Below is a small trained network, with its code and all its weights. Each question gives an input and a class and asks what happens when units are switched off, that is, made to give their printed mean instead of their output.

import numpy as np


def w(rows, s, z=0):
    codes = np.array(rows[::2]) - 128.0
    scale = np.full(codes.shape[1], s)
    scale[-1] = z or s
    return codes * scale


def f(y):
    return np.maximum(y, 0)


def log_softmax(a):
    a = a - a.max(-1, keepdims=True)
    return a - np.log(np.exp(a).sum(-1, keepdims=True))


def net(x, mask):
    res = np.array(x, float).reshape(1, 7) / 4 @ E
    y = f(res @ A[0][:, :-1].T + A[0][:, -1])
    res = res + np.where(mask, y, B[0][:, -1]) @ B[0][:, :-1]
    return log_softmax(res[-1] @ U[:, :-1].T + U[:, -1])


A, B = {}, {}
E = w([
[174,88,189,253,66,155,115],'x0',
[143,133,129,128,132,115,120],'x1',
[122,137,151,119,125,115,104],'x2',
[132,185,158,106,72,54,245],'x3',
[87,180,39,153,59,105,46],'x4',
[113,125,131,125,122,145,134],'x5',
[161,133,108,137,139,117,135],'x6',
],0.013)
A[0] = w([
[61,177,36,98,113,95,95,126],'neuron 0',
[111,146,120,58,215,106,172,169],'neuron 1',
[110,111,43,124,194,175,50,198],'neuron 2',
[82,186,105,104,39,71,226,168],'neuron 3',
[116,150,103,230,47,117,96,51],'neuron 4',
[153,148,129,178,1,112,100,113],'neuron 5',
[173,86,244,192,103,136,176,121],'neuron 6',
[105,185,93,101,127,137,102,115],'neuron 7',
[99,170,88,118,133,111,83,153],'neuron 8',
[118,160,90,113,49,112,127,67],'neuron 9',
[167,56,141,134,179,152,77,253],'neuron 10',
[128,120,101,209,35,107,96,57],'neuron 11',
[125,106,147,53,220,111,158,234],'neuron 12',
[137,174,181,134,66,57,228,160],'neuron 13',
[125,169,125,170,120,142,112,112],'neuron 14',
[104,117,84,123,183,146,69,172],'neuron 15',
[188,73,197,180,142,153,95,183],'neuron 16',
],0.011,0.0058)
B[0] = w([
[184,146,65,74,95,70,107,222],'neuron 0',
[107,147,161,107,192,149,125,222],'neuron 1',
[119,67,71,114,112,72,130,250],'neuron 2',
[192,211,104,84,116,158,136,248],'neuron 3',
[40,128,174,79,214,165,170,203],'neuron 4',
[81,113,146,61,179,115,179,205],'neuron 5',
[188,73,93,131,2,66,208,221],'neuron 6',
[138,146,76,119,114,78,121,176],'neuron 7',
[154,133,76,77,123,86,131,187],'neuron 8',
[128,175,141,116,135,162,104,173],'neuron 9',
[66,58,140,224,134,202,95,235],'neuron 10',
[56,135,151,114,219,139,157,199],'neuron 11',
[56,94,199,87,237,130,153,228],'neuron 12',
[133,150,137,77,93,81,173,239],'neuron 13',
[133,110,129,110,176,114,131,155],'neuron 14',
[101,58,71,88,95,86,159,210],'neuron 15',
[125,96,121,209,100,152,130,225],'neuron 16',
],0.0089,0.017)
U = w([
[95,74,131,135,218,141,71,254],'0',
[180,77,70,109,34,44,124,129],'1',
[135,209,210,114,176,121,165,147],'2',
[215,236,81,108,104,112,52,11],'3',
[167,91,144,245,71,165,79,99],'4',
],0.011,0.0025)

Each question gives the input, the list of numbers given to net, and the class t.
The units are the neurons (one row each of A and B). Each row of codes is followed by its name. A weight is (code - 128) times the scale printed after its matrix; where a second scale follows, it is the last column's (A, B and U).
mask holds one flag per neuron, in row order. A switched-off neuron (its flag False) gives its mean, the last column of its row in B, instead of its output. The means were averaged over made-up inputs and are rounded, as every weight is.
A unit's drop is (log p(t) with every unit on - log p(t) with that unit switched off) / (log p(t) with every unit on - log p(t) with every unit switched off).
The circuit of an input: a set's keep is (log p(t) with only the set's units on - log p(t) with every unit switched off) / (log p(t) with every unit on - log p(t) with every unit switched off). Starting from the 12 units with the biggest drops (on a tie, the unit counted first), units are removed one at a time, each time the one whose removal leaves the highest keep (on an exact tie, the one counted first), for as long as the keep stays at least 0.8.
units of the circuit, in order: the units of the circuit, biggest drop first
unit that matters most: the unit with the biggest drop
top k neurons: the k neurons with the biggest drops, biggest first
drop of u: that unit's drop, to one decimal
input [4,6,5,2,-8,8,-3], class 1: units of the circuit, in order : (neuron 6)
input [-6,3,4,5,0,8,1], class 2: top 2 neurons : (neuron 12; neuron 1)
input [6,-6,2,1,3,4,-4], class 2: top 2 neurons : (neuron 10; neuron 2)
input [-4,-1,7,6,0,-7,3], class 2: top 2 neurons : (neuron 12; neuron 1)
input [0,-3,2,3,1,3,-3], class 3: top 2 neurons : (neuron 12; neuron 4)
input [-2,1,-1,-4,1,4,2], class 1: top 3 neurons : (neuron 4; neuron 11; neuron 2)
input [1,4,7,6,8,-8,2], class 2: top 2 neurons : (neuron 4; neuron 5)
input [0,5,-2,-6,1,8,-5], class 1: top 2 neurons : (neuron 12; neuron 2)
input [8,1,-3,-3,2,0,-1], class 0: top 3 neurons : (neuron 4; neuron 11; neuron 5)
input [1,-5,7,-1,8,-6,-1], class 0: top 3 neurons : (neuron 4; neuron 11; neuron 6)
input [-4,4,-2,1,-3,-8,7], class 2: drop of neuron 2 : 0.3
input [2,3,-1,1,-5,4,-2], class 1: drop of neuron 16 : -0.1
input [2,1,1,-5,-4,3,3], class 4: drop of neuron 16 : 0.0
input [1,-7,5,4,4,0,5], class 2: drop of neuron 4 : 0.1
input [2,2,3,-3,0,8,7], class 4: unit that matters most : neuron 12
